Below is a small trained network, with its code and all its weights. Each question gives an input and a target symbol and asks what happens when units are switched off, that is, made to give their printed mean instead of their output.

import numpy as np


def w(rows, s, z=0):
    codes = np.array(rows[::2]) - 128.0
    scale = np.full(codes.shape[1], s)
    scale[-1] = z or s
    return codes * scale


def f(y):
    return np.maximum(y, 0)


def softmax(a):
    e = np.exp(a - a.max(-1, keepdims=True))
    return e / e.sum(-1, keepdims=True)


def log_softmax(a):
    a = a - a.max(-1, keepdims=True)
    return a - np.log(np.exp(a).sum(-1, keepdims=True))


def net(x, mask):
    ids = ['βγελμξπτψ'.index(c) for c in x.split()]
    T = len(ids)
    res = E[ids] + P[:T]
    q, k, v = (res @ M[0].T for M in (Q, K, V))
    z = softmax(np.where(np.tri(T) > 0, q @ k.T / 4**0.5, -1e9)) @ v
    res = res + np.where(mask[0], z, O[0][:, -1]) @ O[0][:, :-1]
    y = f(res @ A[0][:, :-1].T + A[0][:, -1])
    res = res + np.where(mask[1:13], y, B[0][:, -1]) @ B[0][:, :-1]
    return log_softmax(res[-1] @ U[:, :-1].T + U[:, -1])


Q, K, V, O, A, B = {}, {}, {}, {}, {}, {}
E = w([
[171,96,74,21,42],'β',
[121,81,203,249,142],'γ',
[185,128,154,86,74],'ε',
[187,139,161,36,160],'λ',
[110,238,166,74,119],'μ',
[177,41,173,179,156],'ξ',
[162,169,232,132,172],'π',
[141,38,106,173,56],'τ',
[116,165,192,164,75],'ψ',
],0.013)
P = w([
[204,251,75,172,135],'0',
[121,120,217,45,75],'1',
[174,123,132,174,132],'2',
[120,104,217,55,83],'3',
[160,85,133,185,146],'4',
[120,103,218,61,88],'5',
[156,65,133,190,150],'6',
[118,106,220,54,82],'7',
[152,47,133,196,152],'8',
[122,107,213,48,77],'9',
],0.016)
Q[0] = w([
[148,38,126,71,51],'H1',
[181,103,21,192,176],'H1',
[64,207,88,213,3],'H1',
[140,184,32,52,210],'H1',
],0.017)
K[0] = w([
[236,126,90,115,54],'H1',
[130,4,164,118,130],'H1',
[26,124,97,159,76],'H1',
[112,99,80,68,192],'H1',
],0.022)
V[0] = w([
[123,66,116,221,139],'H1',
[104,119,83,1,189],'H1',
[54,146,48,138,19],'H1',
[244,34,65,75,61],'H1',
],0.0095)
O[0] = w([
[115,190,98,59,164,138],'H1',
[121,125,227,177,25,1],'H1',
[8,103,146,79,168,76],'H1',
[45,218,105,215,53,184],'H1',
],0.012,0.0096)
A[0] = w([
[98,186,106,179,89,125],'N1',
[134,163,200,38,90,119],'N2',
[127,144,180,165,215,158],'N3',
[43,19,194,55,104,143],'N4',
[148,67,130,168,124,129],'N5',
[132,135,67,162,181,112],'N6',
[194,183,119,193,102,115],'N7',
[22,93,137,125,156,84],'N8',
[195,134,92,123,137,41],'N9',
[103,52,247,81,78,4],'N10',
[54,97,177,99,84,13],'N11',
[164,146,150,108,84,190],'N12',
],0.011,0.015)
B[0] = w([
[192,109,141,107,170,216],'N1',
[110,58,134,180,114,178],'N2',
[124,140,82,123,104,184],'N3',
[111,186,186,179,212,214],'N4',
[76,103,109,143,99,177],'N5',
[138,100,177,149,73,219],'N6',
[93,96,113,78,149,247],'N7',
[97,71,108,103,82,162],'N8',
[72,155,152,138,106,179],'N9',
[173,168,136,9,90,170],'N10',
[163,45,160,115,176,136],'N11',
[107,167,102,163,132,226],'N12',
],0.013,0.012)
U = w([
[171,255,77,137,144,254],'β',
[141,4,104,203,128,175],'γ',
[46,117,131,113,135,94],'ε',
[134,173,160,107,139,83],'λ',
[106,187,164,241,129,98],'μ',
[110,131,162,106,62,121],'ξ',
[122,68,175,150,133,68],'π',
[131,114,133,173,198,35],'τ',
[137,67,119,49,143,30],'ψ',
],0.01,0.0082)

Each question gives the input, a string of symbols that net reads in full, and the target symbol t.
The units are the heads (4 rows each of Q, K, V and O) and the neurons (one row each of A and B). Each row of codes is followed by its name. A weight is (code - 128) times the scale printed after its matrix; where a second scale follows, it is the last column's (O, A, B and U).
mask holds one flag per unit, heads first, then neurons. A switched-off unit (its flag False) gives its mean, the last column of its rows in O or B, instead of its output. The means were averaged over made-up inputs and are rounded, as every weight is.
A unit's drop is (log p(t) with every unit on - log p(t) with that unit switched off) / (log p(t) with every unit on - log p(t) with every unit switched off).
The circuit of an input: a set's keep is (log p(t) with only the set's units on - log p(t) with every unit switched off) / (log p(t) with every unit on - log p(t) with every unit switched off). Starting from the 12 units with the biggest drops (on a tie, the unit counted first), units are removed one at a time, each time the one whose removal leaves the highest keep (on an exact tie, the one counted first), for as long as the keep stays at least 0.8.
circuit, biggest first: the units of the circuit, biggest drop first
unit that matters most: the unit with the biggest drop
top k neurons: the k neurons with the biggest drops, biggest first
input π ψ π, target γ: top 2 neurons => [N4 N10]
input τ μ λ ε, target ε: circuit, biggest first => [H1]
input ε ψ λ λ ε τ ψ ψ β γ, target μ: circuit, biggest first => [H1 N7]
input ε β λ λ β μ τ τ, target μ: top 2 neurons => [N4 N7]
input λ τ β μ λ π, target ξ: circuit, biggest first => [H1 N10]
input λ ε ε γ ξ ψ, target ξ: circuit, biggest first => [H1 N10]
input τ ψ ψ, target γ: top 4 neurons => [N4 N10 N12 N9]
input μ μ ξ ψ, target λ: top 2 neurons => [N10 N4]
input π ψ τ ξ π τ τ τ μ π, target γ: circuit, biggest first => [H1 N2]
input ψ ψ β ξ ξ ξ, target τ: circuit, biggest first => [N4 H1]
input μ μ ξ τ ξ λ β π, target λ: circuit, biggest first => [N10 N4 H1]
input ε τ ξ λ, target μ: circuit, biggest first => [H1 N7 N4]
input ξ λ τ ψ τ γ, target β: circuit, biggest first => [H1 N2]
input τ μ ε μ, target ε: top 2 neurons => [N8 N2]
input τ π τ μ μ τ γ τ τ ψ, target ε: top 2 neurons => [N8 N6]
input μ ψ τ τ λ γ, target λ: unit that matters most => N10
input ψ λ ξ ε λ λ π π ε ψ, target τ: circuit, biggest first => [H1 N4]
input τ λ μ τ γ λ, target ε: top 3 neurons => [N8 N1 N2]
input ψ τ π ψ τ ξ β, target β: circuit, biggest first => [H1 N1 N6]
input ξ γ τ ψ τ π λ τ β ε, target β: top neuron => [N6]
input μ τ λ ψ ξ τ τ ψ τ λ, target λ: top 2 neurons => [N10 N4]
input β μ τ ψ, target π: top 2 neurons => [N11 N4]
input μ ψ τ τ τ β, target λ: top 2 neurons => [N10 N4]
